Each row has a name. Each question is about the rows just above it.

-7.52 -6.72 -1.55 3.78 1.20 -1.34 4.21 2.57 : q29
-2.49 -1.36 0.37 -0.87 -3.11 -4.81 -1.68 -1.98 : q851
-7.51 1.89 -0.99 -5.57 -3.71 -7.52 0.12 2.04 : q502
-2.63 5.38 -1.98 -8.77 -7.31 -5.04 1.06 2.02 : q170
-0.85 -1.99 -2.47 1.15 3.09 -5.56 1.67 0.90 : q45
-1.11 -1.66 3.08 -4.41 -5.80 -5.77 0.16 -2.17 : q436
3.09 -5.06 -2.70 6.59 7.62 1.68 -4.48 1.24 : q598
-1.02 4.82 0.99 -5.63 -6.78 4.04 -1.57 -1.04 : q665
Shared by q170 and q851:
-1.98
Shared by q502 and q29:
-7.52
Which value is in both q598 and q45?
3.09
Which value is in both q29 and q502?
-7.52
Shared by q45 and q598:
3.09

1.41 -2.53 -2.28 -3.72 -1.82 : q195
-1.88 -0.86 2.51 2.33 3.01 : q850
2.47 -2.62 -1.17 4.35 0.03 : q129
-0.08 -3.90 4.04 -2.73 1.15 : q347
-1.88 -0.86 1.14 -3.85 3.94 : q720
-1.46 -5.14 1.01 3.98 1.42 : q456
1.42 -4.88 5.09 2.33 -2.80 : q487
-1.86 -3.36 2.52 1.32 -1.53 : q741
8.14 2.31 1.93 -4.04 1.75 : q559
3.61 -4.57 -3.75 -5.84 -0.89 : q998
-0.27 1.14 3.78 -2.07 -1.40 : q173
Shared by q720 and q173:
1.14
Which value is in both q487 and q850?
2.33
The one value in q487 and q456:
1.42

